[[124 134 119]
 [132 136 145]
 [ 98 113 140]
 [117 156 127]
 [133 146 135]]
->
[[136 145]
 [113 140]]

[[129 129 122]
 [129 126 144]
 [125 133 121]
 [127 135 103]
 [127 128 122]]
->
[[126 144]
 [133 121]]

[[109 135 129 117 127]
 [109 143 125 123 131]
 [109 154 127 142 130]]
->
[[143 125]
 [154 127]]

[[142 141 128 132 136]
 [149 151 128 134 144]
 [142 140 128 132 135]
 [143 142 128 133 137]
 [140 137 128 132 133]]
->
[[151 128]
 [140 128]]

[[119 104 130 136 128]
 [127 133 127 137 127]
 [123 135 124 137 124]
 [126 151 127 138 123]
 [127 140 125 122 127]]
->
[[133 127]
 [135 124]]

[[123 126 132 143 110]
 [127 150 133 141 124]
 [122 117 126 132 111]]
->
[[150 133]
 [117 126]]

[[141 131 120 135]
 [136 130 127 129]
 [134 156 134 127]
 [134 111 119 134]
 [132 115 124 129]]
->
[[130 127]
 [156 134]]

[[117 131 121]
 [143 133  98]
 [109 130 140]
 [111 131 136]
 [154 123 103]]
->
[[133  98]
 [130 140]]
---
[[142 112 102]
 [128 121 127]
 [129 127 133]]
->
[[112 102]
 [121 127]]

[[109 124 125 149 139]
 [133 115 149 151 120]]
->
[[124 125]
 [115 149]]

[[105 117 106 110]
 [110 115 103 109]]
->
[[117 106]
 [115 103]]

[[108 140 112]
 [152 109 144]
 [130 140 136]
 [112 139 137]
 [135 136 113]]
->
[[140 112]
 [109 144]]

[[141 134 136 123 134]
 [136 138 131 132 142]
 [128 133 130 149 121]
 [136 136 135 154 115]]
->
[[134 136]
 [138 131]]

[[132 107 140 123 125]
 [124 129 124 126 132]
 [131 131 113 131 119]
 [121 128 123 123 123]
 [133 126 141 131 122]]
->
[[107 140]
 [129 124]]

[[134 150 128 130 138]
 [139 133 133 121 130]
 [131 156 129 129 135]]
->
[[150 128]
 [133 133]]

[[127 114 120]
 [129 123 137]
 [128 107 127]
 [128 103 120]]
->
[[114 120]
 [123 137]]
---
[[118 131 134 142]
 [141 107 124 137]
 [122 127 100 103]
 [140 134 109 119]
 [139 141 130 135]
 [128 124 138 122]
 [131 124 137 139]
 [134 131 109 114]
 [117 135 125 130]
 [144 121 123 123]
 [122 122 139 134]
 [128 130 122 120]]
->
[[128 130 122 120]
 [122 122 139 134]
 [144 121 123 123]
 [117 135 125 130]
 [134 131 109 114]
 [131 124 137 139]
 [128 124 138 122]
 [139 141 130 135]
 [140 134 109 119]
 [122 127 100 103]
 [141 107 124 137]
 [118 131 134 142]]

[[119 118 136 126 123 145 119 147 103 136 119]
 [117 112 124 111 109 151 143 105 127 121 140]
 [117 124 142 143 136 134 132 121 114 142 126]
 [140 114 104 129 130 122 143 119 128 141 122]
 [130 113 116 135 132 122 125 134 127 125 124]
 [137 133 121 116 116 133 133 120 115 129 138]]
->
[[137 133 121 116 116 133 133 120 115 129 138]
 [130 113 116 135 132 122 125 134 127 125 124]
 [140 114 104 129 130 122 143 119 128 141 122]
 [117 124 142 143 136 134 132 121 114 142 126]
 [117 112 124 111 109 151 143 105 127 121 140]
 [119 118 136 126 123 145 119 147 103 136 119]]

[[127 120 127 121 125 134 125]
 [129 127 126 127 129 128 127]
 [127 126 126 125 129 128 129]
 [131 126 127 127 128 132 125]
 [127 128 129 126 131 128 126]
 [150 127 125 132 132 114 119]
 [142 126 124 128 133 120 125]
 [130 118 126 121 124 137 123]
 [132 125 126 127 127 134 124]
 [126 129 127 127 130 124 130]
 [128 125 126 124 128 129 129]
 [121 127 146 113 155 124 106]]
->
[[121 127 146 113 155 124 106]
 [128 125 126 124 128 129 129]
 [126 129 127 127 130 124 130]
 [132 125 126 127 127 134 124]
 [130 118 126 121 124 137 123]
 [142 126 124 128 133 120 125]
 [150 127 125 132 132 114 119]
 [127 128 129 126 131 128 126]
 [131 126 127 127 128 132 125]
 [127 126 126 125 129 128 129]
 [129 127 126 127 129 128 127]
 [127 120 127 121 125 134 125]]

[[136 129 132 123]
 [125 134 127 135]
 [127 129 131 119]
 [134 140 121 115]
 [137 133 139 118]
 [133 141  99 111]
 [136 132 134 126]
 [124 123 132 119]
 [128 124 124 125]
 [125 130 135 119]]
->
[[125 130 135 119]
 [128 124 124 125]
 [124 123 132 119]
 [136 132 134 126]
 [133 141  99 111]
 [137 133 139 118]
 [134 140 121 115]
 [127 129 131 119]
 [125 134 127 135]
 [136 129 132 123]]

[[134 128 142 118 148 138]
 [119 119 131 117 121 119]
 [143 112 132 134 130 133]
 [129 118 141 119 132 139]
 [124 120 136 131 130 117]
 [137 132 133 101 124 135]]
->
[[137 132 133 101 124 135]
 [124 120 136 131 130 117]
 [129 118 141 119 132 139]
 [143 112 132 134 130 133]
 [119 119 131 117 121 119]
 [134 128 142 118 148 138]]

[[119 126 123]
 [129 122 132]
 [117 136 118]
 [108 127 121]
 [122 127 124]
 [127 134 119]
 [127 127 138]
 [112 154 129]
 [129  99 113]
 [148 149 110]
 [122 117 137]
 [121 111 124]]
->
[[121 111 124]
 [122 117 137]
 [148 149 110]
 [129  99 113]
 [112 154 129]
 [127 127 138]
 [127 134 119]
 [122 127 124]
 [108 127 121]
 [117 136 118]
 [129 122 132]
 [119 126 123]]

[[144 152 137 129 154 142 113]
 [152 156 142 123 155 139 133]
 [121 145 120 106 140 149 119]
 [120 123 131 119 119 136 108]
 [125 155 143 145 157 145 110]
 [140 132 131 111 138 135 141]]
->
[[140 132 131 111 138 135 141]
 [125 155 143 145 157 145 110]
 [120 123 131 119 119 136 108]
 [121 145 120 106 140 149 119]
 [152 156 142 123 155 139 133]
 [144 152 137 129 154 142 113]]
